Below is a small trained network, with its code and all its weights. Each question gives an input and a target symbol and asks what happens when units are switched off, that is, made to give their printed mean instead of their output.

import numpy as np


def w(rows, s, z=0):
    codes = np.array(rows[::2]) - 128.0
    scale = np.full(codes.shape[1], s)
    scale[-1] = z or s
    return codes * scale


def norm(h):
    return h / np.sqrt((h * h).mean(-1, keepdims=True) + 1e-5)


def f(y):
    return np.maximum(y, 0)


def softmax(a):
    e = np.exp(a - a.max(-1, keepdims=True))
    return e / e.sum(-1, keepdims=True)


def log_softmax(a):
    a = a - a.max(-1, keepdims=True)
    return a - np.log(np.exp(a).sum(-1, keepdims=True))


def net(x, mask):
    ids = ['αβγδζηθλμπστφψω'.index(c) for c in x.split()]
    T = len(ids)
    res = E[ids] + P[:T]
    u = 0
    for l in range(2):
        r = norm(res)
        for j in range(3):
            rows = slice(2 * j, 2 * j + 2)
            q, k, v = (r @ M[l][rows].T for M in (Q, K, V))
            z = softmax(np.where(np.tri(T) > 0, q @ k.T / 2**0.5, -1e9)) @ v
            o = O[l][rows]
            res = res + np.where(mask[u + j], z, o[:, -1]) @ o[:, :-1]
        u += 3
        y = f(norm(res) @ A[l][:, :-1].T + A[l][:, -1])
        res = res + np.where(mask[u : u + 16], y, B[l][:, -1]) @ B[l][:, :-1]
        u += 16
    return log_softmax(norm(res)[-1] @ U[:, :-1].T + U[:, -1])


Q, K, V, O, A, B = {}, {}, {}, {}, {}, {}
E = w([
[140,123,155,221,108,113],'α',
[92,130,155,143,64,190],'β',
[89,98,159,190,196,147],'γ',
[180,106,15,96,164,114],'δ',
[134,123,98,59,170,127],'ζ',
[89,107,159,105,97,53],'η',
[77,254,133,100,121,83],'θ',
[50,110,119,183,178,136],'λ',
[163,125,167,183,111,122],'μ',
[76,102,190,89,92,161],'π',
[111,86,175,81,202,146],'σ',
[81,123,64,133,149,124],'τ',
[88,108,121,222,116,115],'φ',
[142,132,145,118,120,232],'ψ',
[194,97,100,63,135,13],'ω',
],0.024)
P = w([
[141,41,223,149,254,154],'0',
[148,59,186,159,220,145],'1',
[153,73,165,160,199,146],'2',
[159,89,149,152,184,140],'3',
[156,98,132,153,169,135],'4',
[159,116,111,156,155,132],'5',
[159,134,93,158,136,122],'6',
[161,151,77,160,117,110],'7',
[159,169,62,155,102,109],'8',
[158,161,57,166,101,105],'9',
],0.0085)
Q[0] = w([
[119,195,119,57,190,179],'0.h0',
[240,105,143,44,88,165],'0.h0',
[145,197,132,242,143,139],'0.h1',
[194,135,10,67,206,106],'0.h1',
[75,245,108,106,130,154],'0.h2',
[245,91,180,45,118,2],'0.h2',
],0.0098)
K[0] = w([
[105,96,137,120,191,153],'0.h0',
[189,46,108,126,93,171],'0.h0',
[105,208,142,123,109,128],'0.h1',
[156,140,93,130,175,150],'0.h1',
[143,153,124,112,153,119],'0.h2',
[126,8,142,106,103,102],'0.h2',
],0.018)
V[0] = w([
[143,2,122,188,75,100],'0.h0',
[178,151,128,118,213,99],'0.h0',
[125,230,155,154,185,100],'0.h1',
[197,63,107,192,145,166],'0.h1',
[101,176,143,132,168,91],'0.h2',
[115,196,206,82,98,80],'0.h2',
],0.0072)
O[0] = w([
[165,116,249,41,188,67,255],'0.h0',
[27,83,103,125,115,198,187],'0.h0',
[151,254,133,101,213,170,110],'0.h1',
[155,58,225,196,88,150,196],'0.h1',
[99,85,158,249,99,72,168],'0.h2',
[76,135,52,241,64,51,31],'0.h2',
],0.0041,0.0022)
A[0] = w([
[76,207,79,59,158,149,24],'0.n0',
[175,113,143,38,183,105,28],'0.n1',
[153,149,157,169,103,254,59],'0.n2',
[213,162,97,94,170,167,97],'0.n3',
[58,71,165,107,179,176,51],'0.n4',
[201,101,113,141,61,103,108],'0.n5',
[50,163,178,121,103,164,112],'0.n6',
[63,166,83,71,231,92,121],'0.n7',
[139,116,99,101,158,141,100],'0.n8',
[132,153,242,225,106,155,141],'0.n9',
[63,136,60,95,58,139,52],'0.n10',
[159,252,169,137,155,99,176],'0.n11',
[89,195,150,177,64,199,66],'0.n12',
[45,126,187,107,116,173,60],'0.n13',
[51,90,171,44,81,71,1],'0.n14',
[84,126,148,23,58,179,87],'0.n15',
],0.0095,0.0052)
B[0] = w([
[131,46,176,161,180,126,140],'0.n0',
[82,59,96,104,72,154,152],'0.n1',
[234,138,111,80,142,27,174],'0.n2',
[88,145,111,171,113,226,150],'0.n3',
[151,100,113,166,82,132,199],'0.n4',
[8,161,108,97,132,200,153],'0.n5',
[212,107,140,139,89,102,161],'0.n6',
[114,90,239,160,126,95,185],'0.n7',
[112,105,138,143,108,190,145],'0.n8',
[145,18,122,173,190,130,254],'0.n9',
[194,96,142,152,81,157,140],'0.n10',
[92,179,167,170,212,100,159],'0.n11',
[166,92,73,85,123,57,161],'0.n12',
[232,101,142,178,106,103,167],'0.n13',
[123,162,109,254,79,153,147],'0.n14',
[114,229,98,233,127,112,161],'0.n15',
],0.0075,0.0091)
Q[1] = w([
[93,137,199,201,157,87],'1.h0',
[97,208,76,50,211,71],'1.h0',
[129,249,143,117,43,204],'1.h1',
[34,181,165,110,137,53],'1.h1',
[95,112,181,196,172,96],'1.h2',
[118,206,95,75,182,19],'1.h2',
],0.015)
K[1] = w([
[100,235,97,88,95,96],'1.h0',
[94,106,204,106,206,116],'1.h0',
[125,35,200,129,141,157],'1.h1',
[81,132,207,141,204,126],'1.h1',
[139,133,80,133,77,126],'1.h2',
[139,2,159,149,139,139],'1.h2',
],0.019)
V[1] = w([
[141,108,154,143,14,109],'1.h0',
[229,88,34,126,139,172],'1.h0',
[163,200,254,186,109,141],'1.h1',
[100,77,163,102,53,1],'1.h1',
[140,123,73,31,229,74],'1.h2',
[216,17,39,136,73,105],'1.h2',
],0.0098)
O[1] = w([
[152,178,212,150,81,102,167],'1.h0',
[224,140,70,101,50,128,172],'1.h0',
[150,227,175,116,59,143,137],'1.h1',
[112,81,134,82,82,47,162],'1.h1',
[122,68,134,60,203,103,78],'1.h2',
[68,247,38,121,163,102,251],'1.h2',
],0.011)
A[1] = w([
[207,133,28,92,151,196,10],'1.n0',
[186,138,148,124,39,86,99],'1.n1',
[154,38,171,77,146,172,28],'1.n2',
[177,144,139,162,128,192,100],'1.n3',
[130,137,124,175,173,98,143],'1.n4',
[40,136,96,70,118,206,239],'1.n5',
[188,50,70,142,30,156,115],'1.n6',
[95,164,142,48,119,61,210],'1.n7',
[239,157,124,107,141,157,77],'1.n8',
[180,116,162,146,124,68,54],'1.n9',
[189,77,175,92,101,156,29],'1.n10',
[8,90,228,132,151,121,85],'1.n11',
[153,211,66,107,195,222,68],'1.n12',
[108,159,51,134,103,87,87],'1.n13',
[114,159,98,106,176,69,181],'1.n14',
[162,75,115,106,131,21,2],'1.n15',
],0.014,0.006)
B[1] = w([
[88,181,148,196,212,146,220],'1.n0',
[171,157,74,177,133,166,251],'1.n1',
[209,127,155,107,7,211,159],'1.n2',
[82,94,161,52,132,170,201],'1.n3',
[135,106,133,64,66,135,250],'1.n4',
[205,58,84,158,66,99,187],'1.n5',
[73,171,150,154,191,13,234],'1.n6',
[174,119,146,135,150,2,221],'1.n7',
[25,160,131,44,130,141,203],'1.n8',
[185,171,96,116,133,48,180],'1.n9',
[59,143,149,37,96,80,146],'1.n10',
[83,218,52,95,138,90,238],'1.n11',
[125,223,128,143,225,118,233],'1.n12',
[164,111,156,41,118,128,246],'1.n13',
[152,107,100,122,140,46,254],'1.n14',
[45,49,104,3,146,174,193],'1.n15',
],0.011,0.0064)
U = w([
[210,121,229,221,168,77,69],'α',
[249,184,72,98,95,75,62],'β',
[163,80,150,161,135,204,254],'γ',
[203,97,59,210,205,136,119],'δ',
[143,97,29,162,49,178,164],'ζ',
[33,189,232,122,101,28,53],'η',
[134,106,159,150,96,96,149],'θ',
[34,113,127,168,102,157,196],'λ',
[152,146,230,62,136,129,148],'μ',
[151,181,158,228,49,165,176],'π',
[98,145,126,52,49,185,201],'σ',
[35,160,39,88,39,157,77],'τ',
[117,71,129,248,126,74,53],'φ',
[126,224,183,84,186,175,180],'ψ',
[84,76,95,28,150,88,110],'ω',
],0.014,0.0078)

Each question gives the input, a string of symbols that net reads in full, and the target symbol t.
The units are the heads (2 rows each of Q, K, V and O) and the neurons (one row each of A and B). Each row of codes is followed by its name. A weight is (code - 128) times the scale printed after its matrix; where a second scale follows, it is the last column's (O, A, B and U).
mask holds one flag per unit, layer by layer, with each layer's heads first. A switched-off unit (its flag False) gives its mean, the last column of its rows in O or B, instead of its output. The means were averaged over made-up inputs and are rounded, as every weight is.
A unit's drop is (log p(t) with every unit on - log p(t) with that unit switched off) / (log p(t) with every unit on - log p(t) with every unit switched off).
The circuit of an input: a set's keep is (log p(t) with only the set's units on - log p(t) with every unit switched off) / (log p(t) with every unit on - log p(t) with every unit switched off). Starting from the 12 units with the biggest drops (on a tie, the unit counted first), units are removed one at a time, each time the one whose removal leaves the highest keep (on an exact tie, the one counted first), for as long as the keep stays at least 0.8.
units of the circuit, in order: the units of the circuit, biggest drop first
most important unit: the unit with the biggest drop
top k neurons: the k neurons with the biggest drops, biggest first
k most important neurons of layer l: the k neurons of layer l with the biggest drops, biggest first
which heads matter: for each layer, one digit per head in row order, 1 if its drop is at least 0.15 and else 0, layers parted by /
input ψ α τ ψ π η σ γ, target η: units of the circuit, in order	1.h0, 1.h1, 0.n14
input ψ δ τ τ ψ δ β, target β: units of the circuit, in order	0.n2
input π ω λ γ, target ω: units of the circuit, in order	1.h1, 1.n15
input β π π ψ α ζ σ, target ψ: which heads matter	000 / 010
input φ γ η σ, target η: units of the circuit, in order	0.n14, 1.h0, 1.h1
input β δ λ, target δ: units of the circuit, in order	1.h1, 1.h0
input β δ τ μ γ β α ψ γ σ, target ψ: which heads matter	001 / 010
input μ γ φ γ θ α ω μ η, target π: which heads matter	100 / 001
input δ π γ μ ω ζ σ σ, target ω: top 2 neurons	0.n9, 1.n15
input θ φ α ω γ, target λ: units of the circuit, in order	0.h0, 1.h0
input σ τ α, target α: top 2 neurons	0.n7, 0.n9
input θ γ β α α α, target δ: which heads matter	110 / 110
input λ α δ β φ, target β: which heads matter	001 / 101
input δ θ α φ λ σ, target μ: units of the circuit, in order	1.h2
input φ α γ, target γ: 3 most important neurons of layer 0	0.n9, 0.n7, 0.n4
input γ τ τ σ θ φ γ λ, target τ: top 2 neurons	0.n9, 1.n11
input μ γ β β μ β θ ψ ψ, target ω: 2 most important neurons of layer 0	0.n12, 0.n2
input α τ τ λ β γ δ, target δ: top 2 neurons	0.n9, 1.n5
input τ ζ λ, target λ: which heads matter	000 / 111
input τ τ ω θ α β μ, target ψ: most important unit	0.n11
input ψ γ α γ ψ ψ λ ψ π ζ, target π: which heads matter	010 / 000
input τ ψ ζ γ γ ψ α γ γ τ, target ψ: which heads matter	001 / 010
input π α β ζ ζ ω β λ γ, target β: which heads matter	000 / 100
input η μ α γ α, target η: which heads matter	000 / 100
input α γ ζ β ψ η τ, target η: units of the circuit, in order	0.n9, 0.n7, 1.h0
input ζ α ψ σ μ, target ψ: which heads matter	000 / 010
input γ ζ γ λ, target λ: top 2 neurons	0.n7, 1.n11
input μ ζ α μ γ γ μ τ, target τ: top 2 neurons	0.n7, 0.n9
input φ σ α β γ, target β: most important unit	1.h0
